Below are the code and all the weights of a small trained network. Each question names an input and a target symbol and asks about switching units off, where a switched-off unit gives its printed mean instead of its output.

import numpy as np


def w(rows, s, z=0):
    codes = np.array(rows[::2]) - 128.0
    scale = np.full(codes.shape[1], s)
    scale[-1] = z or s
    return codes * scale


def f(y):
    return y / 2 * (1 + np.tanh(0.7978845608 * (y + 0.044715 * y**3)))


def softmax(a):
    e = np.exp(a - a.max(-1, keepdims=True))
    return e / e.sum(-1, keepdims=True)


def log_softmax(a):
    a = a - a.max(-1, keepdims=True)
    return a - np.log(np.exp(a).sum(-1, keepdims=True))


def net(x, mask):
    ids = ['ΠΦαζθμστψ'.index(c) for c in x.split()]
    T = len(ids)
    res = E[ids] + P[:T]
    u = 0
    for l in range(2):
        q, k, v = (res @ M[l].T for M in (Q, K, V))
        z = softmax(np.where(np.tri(T) > 0, q @ k.T / 2**0.5, -1e9)) @ v
        res = res + np.where(mask[u], z, O[l][:, -1]) @ O[l][:, :-1]
        u += 1
        y = f(res @ A[l][:, :-1].T + A[l][:, -1])
        res = res + np.where(mask[u : u + 8], y, B[l][:, -1]) @ B[l][:, :-1]
        u += 8
    return log_softmax(res[-1] @ U[:, :-1].T + U[:, -1])


Q, K, V, O, A, B = {}, {}, {}, {}, {}, {}
E = w([
[123,154,99,100],'Π',
[188,173,188,131],'Φ',
[132,144,94,217],'α',
[106,135,86,102],'ζ',
[252,86,121,124],'θ',
[110,100,134,77],'μ',
[166,45,67,112],'σ',
[133,110,158,161],'τ',
[30,193,111,169],'ψ',
],0.017)
P = w([
[250,209,115,74],'0',
[175,83,79,134],'1',
[184,116,81,124],'2',
[203,123,74,104],'3',
[110,15,45,166],'4',
[199,120,40,80],'5',
[166,135,90,117],'6',
[115,67,75,156],'7',
[131,101,79,119],'8',
[179,188,120,87],'9',
[59,36,101,253],'10',
],0.0043)
Q[0] = w([
[80,46,7,178],'0.h1',
[116,143,2,17],'0.h1',
],0.0066)
K[0] = w([
[128,161,96,253],'0.h1',
[116,83,180,44],'0.h1',
],0.0069)
V[0] = w([
[175,78,77,110],'0.h1',
[160,120,79,254],'0.h1',
],0.0081)
O[0] = w([
[102,47,64,190,205],'0.h1',
[254,220,118,174,252],'0.h1',
],0.0062,0.004)
A[0] = w([
[81,71,78,58,163],'0.n1',
[80,147,15,107,174],'0.n2',
[179,91,101,171,104],'0.n3',
[139,130,224,140,82],'0.n4',
[148,156,78,79,206],'0.n5',
[143,114,123,127,77],'0.n6',
[140,5,81,70,190],'0.n7',
[150,96,240,148,253],'0.n8',
],0.011,0.0049)
B[0] = w([
[219,182,208,105,147],'0.n1',
[88,238,199,99,179],'0.n2',
[168,244,133,123,249],'0.n3',
[79,233,97,160,126],'0.n4',
[92,77,152,240,185],'0.n5',
[157,129,146,122,127],'0.n6',
[234,198,253,176,254],'0.n7',
[178,27,133,190,225],'0.n8',
],0.0062,0.0061)
Q[1] = w([
[128,121,186,168],'1.h1',
[157,102,137,2],'1.h1',
],0.01)
K[1] = w([
[89,213,65,169],'1.h1',
[197,2,208,64],'1.h1',
],0.0062)
V[1] = w([
[14,199,139,253],'1.h1',
[143,206,115,141],'1.h1',
],0.0066)
O[1] = w([
[141,87,80,2,254],'1.h1',
[112,152,94,94,220],'1.h1',
],0.0086,0.0071)
A[1] = w([
[70,175,94,184,253],'1.n1',
[119,168,145,122,194],'1.n2',
[210,143,181,113,60],'1.n3',
[214,159,181,89,35],'1.n4',
[189,58,142,193,145],'1.n5',
[246,149,110,158,45],'1.n6',
[56,147,73,137,178],'1.n7',
[235,75,255,171,221],'1.n8',
],0.0075,0.0043)
B[1] = w([
[238,67,146,100,139],'1.n1',
[145,87,217,150,141],'1.n2',
[2,143,134,172,182],'1.n3',
[36,174,111,121,180],'1.n4',
[135,132,30,80,188],'1.n5',
[31,171,140,97,209],'1.n6',
[128,151,152,61,135],'1.n7',
[85,11,129,170,255],'1.n8',
],0.0072,0.015)
U = w([
[189,163,173,157,85],'Π',
[158,92,99,180,255],'Φ',
[130,198,19,111,206],'α',
[191,166,208,144,105],'ζ',
[73,166,4,188,6],'θ',
[157,49,222,141,85],'μ',
[96,145,180,142,7],'σ',
[194,70,58,199,188],'τ',
[107,82,133,2,67],'ψ',
],0.0071,0.0054)

Each question gives the input, a string of symbols that net reads in full, and the target symbol t.
The units are the heads (2 rows each of Q, K, V and O) and the neurons (one row each of A and B). Each row of codes is followed by its name. A weight is (code - 128) times the scale printed after its matrix; where a second scale follows, it is the last column's (O, A, B and U).
mask holds one flag per unit, layer by layer, with each layer's heads first. A switched-off unit (its flag False) gives its mean, the last column of its rows in O or B, instead of its output. The means were averaged over made-up inputs and are rounded, as every weight is.
A unit's drop is (log p(t) with every unit on - log p(t) with that unit switched off) / (log p(t) with every unit on - log p(t) with every unit switched off).
The circuit of an input: a set's keep is (log p(t) with only the set's units on - log p(t) with every unit switched off) / (log p(t) with every unit on - log p(t) with every unit switched off). Starting from the 12 units with the biggest drops (on a tie, the unit counted first), units are removed one at a time, each time the one whose removal leaves the highest keep (on an exact tie, the one counted first), for as long as the keep stays at least 0.8.
units of the circuit, in order: the units of the circuit, biggest drop first
most important unit: the unit with the biggest drop
top k neurons: the k neurons with the biggest drops, biggest first
k most important neurons of layer l: the k neurons of layer l with the biggest drops, biggest first
drop when u is switched off: that unit's drop, to one decimal
input ψ θ τ θ θ ψ θ, target α: units of the circuit, in order : [1.n4, 0.n3]
input σ σ τ σ ψ α, target α: units of the circuit, in order : [1.n8, 1.h1]
input θ σ τ α, target α: top 2 neurons : [1.n8, 0.n3]
input τ τ θ θ Φ ψ ψ ψ θ Π θ, target ψ: units of the circuit, in order : [1.h1, 0.n2]
input τ θ μ, target μ: most important unit : 1.n8
input τ θ θ θ θ Φ, target τ: top 2 neurons : [0.n7, 0.n2]
input σ σ Π τ τ ψ σ ψ θ θ σ, target ψ: top 3 neurons : [0.n7, 0.n2, 1.n6]
input Π τ τ μ ψ τ τ ψ θ, target ψ: 2 most important neurons of layer 0 : [0.n7, 0.n2]
input τ τ τ τ τ τ ζ σ Π Π σ, target σ: 2 most important neurons of layer 0 : [0.n7, 0.n1]
input τ τ τ θ, target θ: 2 most important neurons of layer 0 : [0.n3, 0.n7]
input τ σ τ τ τ, target τ: 2 most important neurons of layer 0 : [0.n2, 0.n8]
input τ Φ τ ζ μ σ, target σ: drop when 0.n7 is switched off : 0.4
input σ τ σ θ τ, target τ: drop when 1.n6 is switched off : 0.1
input ψ Φ μ τ τ τ ζ τ ψ, target ψ: drop when 1.h1 is switched off : 0.3
input τ α σ σ θ, target θ: drop when 1.n6 is switched off : 0.2
